87	148	90	87 : muno
49	33	183	53 : fene
148	102	148	148 : sunez
places muno: 87 => 0 3
places sunez: 148 => 0 2 3
find: 87	148 => muno

86	157	164	109	138	93	128	148 -> Sut
87	128	160	103	110	125	140	91 -> zosi
126	99	81	99	93	99	120	99 -> Ful
137	112	66	141	113	110	100	137 -> Gego
89	131	187	89	89	113	127	130 -> sobe
find: 89	113 => sobe
find: 89	131	187	89	89	113 => sobe
places sobe: 89 => 0 3 4
places Ful: 99 => 1 3 5 7

108	130	79	84	105	53	130	53	90	35	138	70	59	71	35	43	96  minug
107	96	114	153	123	102	115	87	69	96	109	133	59	99	73	113	146  Mav
103	107	86	137	100	92	108	83	87	100	86	112	71	101	62	102	111  tagov
132	81	146	108	129	115	85	133	126	79	37	108	138	115	159	118	134  buki
132	122	123	90	128	49	114	72	90	131	120	66	85	82	70	50	113  nug
83	107	86	137	83	92	108	83	87	100	86	86	71	101	83	102	111  rone
154	90	181	161	162	92	112	178	67	98	62	128	82	131	92	102	192  sif
103	52	86	137	100	129	108	83	87	100	86	87	71	125	62	102	111  Mavo
79	91	87	118	84	113	90	115	117	84	57	124	88	112	104	115	86  rigul
127	117	131	131	136	67	115	89	103	125	62	132	68	79	72	103	126  sema
127	65	167	128	129	134	94	129	97	160	53	121	127	108	160	118	177  Duda
107	96	114	153	123	102	123	87	69	96	123	133	59	100	99	120	112  Rir
places Duda: 177 => 16
places Duda: 53 => 10
places Rir: 123 => 4 6 10
places rone: 83 => 0 4 7 14
places minug: 130 => 1 6
places sema: 131 => 2 3
places nug: 128 => 4

90	99	53	142	103	134	109	56	114	98	112	111	140	137	70	102	123	133	123	115	55	64	67	125	75	165	90	100	88	110	124	76	137	65	99	164	139	102	130	109	105 -> Lig
97	138	125	138	41	101	103	118	68	74	87	59	86	51	99	115	56	139	76	95	99	109	69	67	117	111	111	106	104	103	111	66	100	101	148	88	95	108	56	106	103 -> teli
74	109	105	77	124	74	124	71	90	120	82	51	146	138	119	151	51	146	120	89	99	20	37	117	105	54	95	124	122	107	109	90	114	114	88	109	95	66	139	143	110 -> ribe
89	120	103	82	124	81	106	63	100	111	74	69	137	134	121	136	114	91	116	85	84	35	52	115	134	48	88	109	124	100	83	98	109	120	88	114	131	67	153	150	108 -> Sim
77	108	103	77	77	75	128	72	93	117	76	56	151	135	117	149	110	77	118	91	91	23	38	77	106	54	93	122	125	108	80	85	109	118	89	105	77	67	141	143	112 -> peg
98	96	56	145	93	147	108	62	119	85	114	119	133	142	75	99	139	124	121	106	36	58	51	121	74	164	93	106	86	87	135	62	139	82	109	162	137	106	122	105	99 -> tor
74	109	105	77	124	74	124	71	90	120	82	51	146	138	119	151	108	76	120	89	99	20	37	117	105	54	95	124	122	107	77	90	114	114	88	109	129	66	139	143	110 -> Sigol
97	138	126	140	44	102	102	115	68	73	80	57	82	46	109	114	53	138	79	99	102	109	65	68	120	111	110	104	105	100	111	68	98	104	148	87	95	106	58	112	98 -> Rinu
162	138	106	122	105	99	105	59	115	93	118	115	129	141	70	97	130	115	124	113	48	57	53	116	72	163	88	101	90	88	133	71	141	85	106	163	140	104	121	106	90 -> foni
96	136	126	133	34	98	106	116	68	71	78	61	89	50	108	113	51	146	83	90	98	110	69	69	121	111	114	103	102	102	109	65	101	97	147	77	120	105	59	96	109 -> dezes
find: 83	90	98 => dezes
places peg: 77 => 0 3 4 17 23 36
find: 162	137	106	122	105	99 => tor
find: 117	76	56	151	135	117	149	110	77 => peg

103	91	120	111	119	102	94	83	97	93	96	97	109	96	98	103	81	119	111	112	105	92	88	98	92	96	111	92	101	79	111	90	113	114	97	103	103	88	108	78	95	99	102  Vil
104	109	107	107	87	87	103	112	112	72	106	74	104	107	64	104	106	125	104	119	94	69	104	73	90	115	81	91	95	78	112	77	108	143	131	94	91	87	114	84	74	119	112  golev
102	104	122	118	121	108	101	83	106	90	101	115	113	111	86	97	78	105	109	122	101	90	111	100	87	102	111	90	101	84	109	91	122	120	92	100	102	90	115	60	96	90	95  nub
111	86	73	132	121	144	37	101	119	100	100	118	99	108	91	104	113	80	85	112	93	103	118	95	96	105	92	107	98	113	94	114	101	103	103	96	96	102	110	98	82	93	103  lupi
103	93	120	115	118	112	91	72	95	102	100	121	89	103	104	91	72	95	115	110	109	104	111	116	87	86	115	96	105	95	107	98	119	102	74	101	113	96	115	67	99	80	91  fesa
111	133	118	131	117	108	115	83	99	91	99	142	100	117	79	98	103	66	94	132	91	97	140	103	71	93	95	107	100	104	99	102	132	119	83	94	103	99	140	49	61	76	101  tur
116	132	82	116	77	94	111	86	73	132	121	144	37	101	116	81	98	23	84	92	103	116	134	112	88	76	68	127	100	160	64	122	104	61	50	77	124	124	136	107	37	69	117  gupe
find: 122	120	92 => nub
places tur: 103 => 16 23 36
places golev: 87 => 4 5 37
find: 111	86	73	132	121	144	37	101	116 => gupe
find: 73	90	115	81	91	95	78	112 => golev

63	167	63	63 : Lalam
63	63	167	63 : tigo
92	132	65	186 : muf
places tigo: 167 => 2
find: 132	65 => muf
places tigo: 63 => 0 1 3
places Lalam: 63 => 0 2 3
find: 167	63	63 => Lalam
find: 63	63	167 => tigo
find: 92	132	65 => muf

86	96	97	96	112	112	96	101	112 = Tatav
124	87	87	97	104	134	87	104	104 = Rilod
94	119	110	141	130	64	112	112	137 = golo
145	47	47	60	150	185	82	104	11 = nekos
places Tatav: 96 => 1 3 6
places Tatav: 97 => 2
places Rilod: 87 => 1 2 6

122	168	44	97	123	116	123	90	92	81	123	121	105	114	107	82	52	75 : moke
103	79	112	151	180	85	58	111	102	127	175	89	124	133	144	60	109	127 : lud
78	112	97	75	101	106	96	110	93	82	44	76	80	124	85	151	109	58 : Fuvel
70	82	107	73	137	36	125	127	88	81	78	70	90	137	35	121	122	81 : Lam
108	154	108	112	48	119	57	92	118	110	40	42	59	159	157	152	69	59 : nizak
98	79	78	114	69	99	80	95	110	118	105	98	102	75	117	104	104	147 : Gavi
128	140	97	80	44	146	121	82	96	107	112	137	97	87	97	113	79	103 : nuti
find: 97	80	44 => nuti
places moke: 123 => 4 6 10

135	99	90	179	131	100 = Biri
71	74	90	113	107	148 = bolan
99	90	180	131	100	100 = ror
find: 100	100 => ror
find: 99	90	179	131	100 => Biri
places bolan: 71 => 0
find: 71	74	90	113	107 => bolan
find: 74	90	113	107 => bolan
find: 90	179	131	100 => Biri

162	86	171	162	87	6	43	116 : Mub
44	84	70	63	123	120	119	41 : komul
170	108	70	71	123	61	75	153 : Pituz
44	84	70	71	123	120	119	120 : Bar
places Bar: 120 => 5 7
find: 44	84	70	71	123	120	119	120 => Bar
places Mub: 162 => 0 3
places Pituz: 71 => 3

64	147	3	134	124	117	22	118	77	136	85	122	109	142	138	85	48	25	55	114	114	122	105	133	24	71	88	80	41	97	94	103	95	70	115	135	65	48	138	130	73	87	157	68	89	80	116	103	88 : gukiz
74	142	29	122	143	111	38	105	75	134	75	123	107	141	94	86	55	40	49	117	116	122	89	130	27	77	89	81	54	101	92	113	84	77	109	127	81	56	132	130	69	91	147	68	90	77	116	103	86 : beno
124	62	113	29	145	78	128	30	107	142	81	123	77	118	115	85	95	111	50	86	117	49	43	82	63	90	110	117	125	101	119	128	79	62	58	97	109	45	86	128	67	130	79	75	79	95	46	101	116 : puso
80	139	25	129	136	110	47	118	84	134	83	123	109	139	141	86	53	47	55	117	115	117	100	127	24	77	95	77	53	95	95	108	95	77	135	115	81	51	132	122	75	99	155	68	90	76	115	102	88 : tav
73	140	26	134	129	117	37	111	140	140	74	110	97	142	141	86	53	36	52	117	110	93	93	133	25	77	93	81	44	110	93	114	95	77	115	135	72	48	140	129	76	97	157	69	90	93	116	140	93 : Tugok
131	65	124	32	152	77	129	25	104	131	85	115	73	119	111	83	107	117	55	90	114	49	47	89	63	92	110	124	118	95	123	127	95	70	50	82	104	58	74	124	76	142	76	75	78	95	54	92	117 : bedaz
places Tugok: 93 => 21 22 26 30 45 48
find: 64	147	3	134	124	117	22	118	77	136	85	122	109	142	138	85	48	25	55	114	114	122	105	133	24	71	88	80	41	97	94	103	95	70	115	135	65	48	138	130	73	87	157	68	89	80	116	103	88 => gukiz
find: 70	115	135	65	48	138	130 => gukiz

74	102	81	149	98 : Sofel
73	107	58	105	94 : loref
153	72	106	134	124 : nali
105	162	92	98	39 : Fezov
100	90	148	92	111 : bosub
115	111	76	197	86 : pite
105	30	111	78	169 : Nobi
98	70	72	92	129 : vis
112	147	68	115	53 : vesaz
139	66	116	172	130 : lapu
find: 58	105 => loref
find: 72	92	129 => vis

75	109	83	142 = Kel
119	118	98	119 = mirut
180	168	168	180 = Bufu
78	58	78	65 = voret
59	95	167	137 = dopod
82	86	106	110 = lemo
66	65	152	101 = Vazi
find: 65	152	101 => Vazi
places voret: 65 => 3
places mirut: 119 => 0 3
places Bufu: 168 => 1 2

